Below is a small trained network, with its code and all its weights. Each question gives an input and a target symbol and asks what happens when units are switched off, that is, made to give their printed mean instead of their output.

import numpy as np


def w(rows, s, z=0):
    codes = np.array(rows[::2]) - 128.0
    scale = np.full(codes.shape[1], s)
    scale[-1] = z or s
    return codes * scale


def f(y):
    return y / 2 * (1 + np.tanh(0.7978845608 * (y + 0.044715 * y**3)))


def softmax(a):
    e = np.exp(a - a.max(-1, keepdims=True))
    return e / e.sum(-1, keepdims=True)


def log_softmax(a):
    a = a - a.max(-1, keepdims=True)
    return a - np.log(np.exp(a).sum(-1, keepdims=True))


def net(x, mask):
    ids = ['δθμσφψ'.index(c) for c in x.split()]
    T = len(ids)
    res = E[ids] + P[:T]
    r = res
    for j in range(2):
        rows = slice(3 * j, 3 * j + 3)
        q, k, v = (r @ M[0][rows].T for M in (Q, K, V))
        z = softmax(np.where(np.tri(T) > 0, q @ k.T / 3**0.5, -1e9)) @ v
        o = O[0][rows]
        res = res + np.where(mask[j], z, o[:, -1]) @ o[:, :-1]
    y = f(res @ A[0][:, :-1].T + A[0][:, -1])
    res = res + np.where(mask[2:26], y, B[0][:, -1]) @ B[0][:, :-1]
    return log_softmax(res[-1] @ U[:, :-1].T + U[:, -1])


Q, K, V, O, A, B = {}, {}, {}, {}, {}, {}
E = w([
[231,108,208,134,165],'δ',
[169,127,169,34,117],'θ',
[109,167,153,107,6],'μ',
[135,170,83,142,138],'σ',
[122,224,61,88,118],'φ',
[64,132,144,63,190],'ψ',
],0.022)
P = w([
[255,158,168,7,82],'0',
[222,134,142,22,98],'1',
[190,112,116,44,101],'2',
[156,92,90,79,103],'3',
[121,69,65,109,117],'4',
[101,49,41,140,118],'5',
[71,22,17,166,120],'6',
],0.0081)
Q[0] = w([
[187,49,231,231,110],'head 0',
[140,17,228,159,92],'head 0',
[144,62,234,80,241],'head 0',
[209,46,253,124,195],'head 1',
[188,109,128,39,122],'head 1',
[144,207,149,134,121],'head 1',
],0.014)
K[0] = w([
[235,135,144,187,113],'head 0',
[251,97,139,137,85],'head 0',
[205,93,209,57,148],'head 0',
[229,129,188,128,114],'head 1',
[148,112,153,146,193],'head 1',
[90,190,105,70,130],'head 1',
],0.017)
V[0] = w([
[36,125,183,92,108],'head 0',
[179,115,196,113,113],'head 0',
[180,254,89,67,110],'head 0',
[101,26,210,157,116],'head 1',
[124,74,136,178,175],'head 1',
[42,62,100,182,169],'head 1',
],0.0083)
O[0] = w([
[129,192,161,234,167,117],'head 0',
[96,119,130,145,95,146],'head 0',
[143,2,38,214,174,251],'head 0',
[150,68,192,165,109,42],'head 1',
[172,90,159,120,112,64],'head 1',
[174,105,92,134,138,21],'head 1',
],0.0078,0.015)
A[0] = w([
[103,136,94,154,91,44],'neuron 0',
[129,105,154,212,79,130],'neuron 1',
[62,130,126,197,172,64],'neuron 2',
[219,196,109,175,207,93],'neuron 3',
[214,120,151,176,214,32],'neuron 4',
[154,128,143,96,128,57],'neuron 5',
[159,110,212,220,116,79],'neuron 6',
[158,65,102,184,89,40],'neuron 7',
[148,157,140,201,92,106],'neuron 8',
[111,92,165,189,114,18],'neuron 9',
[201,181,187,112,224,103],'neuron 10',
[126,117,154,51,79,161],'neuron 11',
[99,130,111,242,85,88],'neuron 12',
[84,156,94,86,163,86],'neuron 13',
[92,106,152,194,151,59],'neuron 14',
[61,200,190,51,65,120],'neuron 15',
[62,125,168,250,126,65],'neuron 16',
[129,128,90,120,95,75],'neuron 17',
[88,120,154,194,141,41],'neuron 18',
[142,198,170,134,124,131],'neuron 19',
[84,158,125,201,91,7],'neuron 20',
[208,206,117,117,119,224],'neuron 21',
[133,108,210,147,123,119],'neuron 22',
[186,144,119,227,65,96],'neuron 23',
],0.012,0.011)
B[0] = w([
[137,95,127,209,135,155],'neuron 0',
[93,137,160,87,159,138],'neuron 1',
[184,143,109,69,43,146],'neuron 2',
[37,115,193,168,76,184],'neuron 3',
[112,71,200,142,33,127],'neuron 4',
[103,191,105,171,84,125],'neuron 5',
[128,128,79,69,169,145],'neuron 6',
[119,243,195,138,100,130],'neuron 7',
[52,132,132,103,128,125],'neuron 8',
[167,84,75,245,179,124],'neuron 9',
[92,31,224,238,76,143],'neuron 10',
[137,163,105,178,132,184],'neuron 11',
[124,147,158,160,212,139],'neuron 12',
[98,83,170,197,89,251],'neuron 13',
[225,179,94,103,112,122],'neuron 14',
[178,115,114,103,218,158],'neuron 15',
[146,28,168,191,40,129],'neuron 16',
[166,119,116,167,143,172],'neuron 17',
[167,114,106,165,101,123],'neuron 18',
[14,65,160,232,86,131],'neuron 19',
[86,20,205,158,153,127],'neuron 20',
[210,188,176,75,188,197],'neuron 21',
[85,119,100,138,73,155],'neuron 22',
[153,195,134,97,106,128],'neuron 23',
],0.012)
U = w([
[173,94,150,185,103,145],'δ',
[102,110,69,215,161,83],'θ',
[193,111,76,119,247,253],'μ',
[98,189,125,162,155,161],'σ',
[94,53,149,166,255,19],'φ',
[51,116,96,108,157,102],'ψ',
],0.0088,0.005)

Each question gives the input, a string of symbols that net reads in full, and the target symbol t.
The units are the heads (3 rows each of Q, K, V and O) and the neurons (one row each of A and B). Each row of codes is followed by its name. A weight is (code - 128) times the scale printed after its matrix; where a second scale follows, it is the last column's (O, A, B and U).
mask holds one flag per unit, heads first, then neurons. A switched-off unit (its flag False) gives its mean, the last column of its rows in O or B, instead of its output. The means were averaged over made-up inputs and are rounded, as every weight is.
A unit's drop is (log p(t) with every unit on - log p(t) with that unit switched off) / (log p(t) with every unit on - log p(t) with every unit switched off).
The circuit of an input: a set's keep is (log p(t) with only the set's units on - log p(t) with every unit switched off) / (log p(t) with every unit on - log p(t) with every unit switched off). Starting from the 12 units with the biggest drops (on a tie, the unit counted first), units are removed one at a time, each time the one whose removal leaves the highest keep (on an exact tie, the one counted first), for as long as the keep stays at least 0.8.
units of the circuit, in order: the units of the circuit, biggest drop first
top k neurons: the k neurons with the biggest drops, biggest first
which heads matter: for each layer, one digit per head in row order, 1 if its drop is at least 0.15 and else 0, layers parted by /
drop of u: that unit's drop, to one decimal
input θ δ δ μ, target φ: which heads matter -> 10
input φ ψ φ μ φ φ θ, target μ: units of the circuit, in order -> [neuron 13; neuron 3]
input ψ ψ ψ ψ θ σ ψ, target μ: units of the circuit, in order -> [neuron 3; neuron 2]
input θ μ μ φ ψ σ, target σ: which heads matter -> 10
input σ δ μ, target μ: top 2 neurons -> [neuron 15; neuron 13]
input φ δ σ ψ ψ θ σ, target σ: which heads matter -> 00
input μ ψ θ δ σ, target μ: which heads matter -> 11
input δ φ σ ψ μ σ μ, target μ: units of the circuit, in order -> [head 0; neuron 15]
input θ μ ψ θ φ δ, target δ: units of the circuit, in order -> [neuron 4]
input ψ φ ψ θ δ σ, target μ: top 2 neurons -> [neuron 21; neuron 13]
input δ ψ φ θ μ μ, target φ: top 3 neurons -> [neuron 20; neuron 12; neuron 15]
input φ φ θ σ ψ σ δ, target δ: top 2 neurons -> [neuron 10; neuron 22]
input ψ σ δ ψ θ, target μ: top 3 neurons -> [neuron 15; neuron 13; neuron 3]
input φ φ δ φ φ θ δ, target ψ: drop of neuron 8 -> 0.0
input δ θ σ δ δ, target ψ: drop of head 0 -> 0.8
input μ ψ φ μ, target σ: drop of head 0 -> 0.5
